43, 117, 100, 86
144, 64, 107, 124
57, 110, 53, 152
73, 105, 55, 157
108, 117, 123, 65
148, 78, 147, 58
149, 69, 137, 76
53, 132, 93, 67
87, 86, 75, 156
174, 93, 122, 83
150, 70, 120, 114
Indices start at 1.
The top entry of the column that holds the largest entry -> 43
The entry directly above 110: 64
The entry in row 3 and column 3 is 53
Read off the bottom entry of the column that holds the smallest entry.
A: 150
The entry at row 1, column 3 is 100
The entry just right of 105 -> 55
Read off the largest entry.
A: 174
Read off the entry just right of 87.
A: 86
Read off the entry in row 1 and column 2.
A: 117
Read off the entry directly below 137.
A: 93
The entry in row 2 and column 1: 144
Read off the entry just right of 122.
A: 83
Read off the entry in the top-right corner.
A: 86
Read off the bottom-right entry.
A: 114
The entry directly above the largest entry: 87
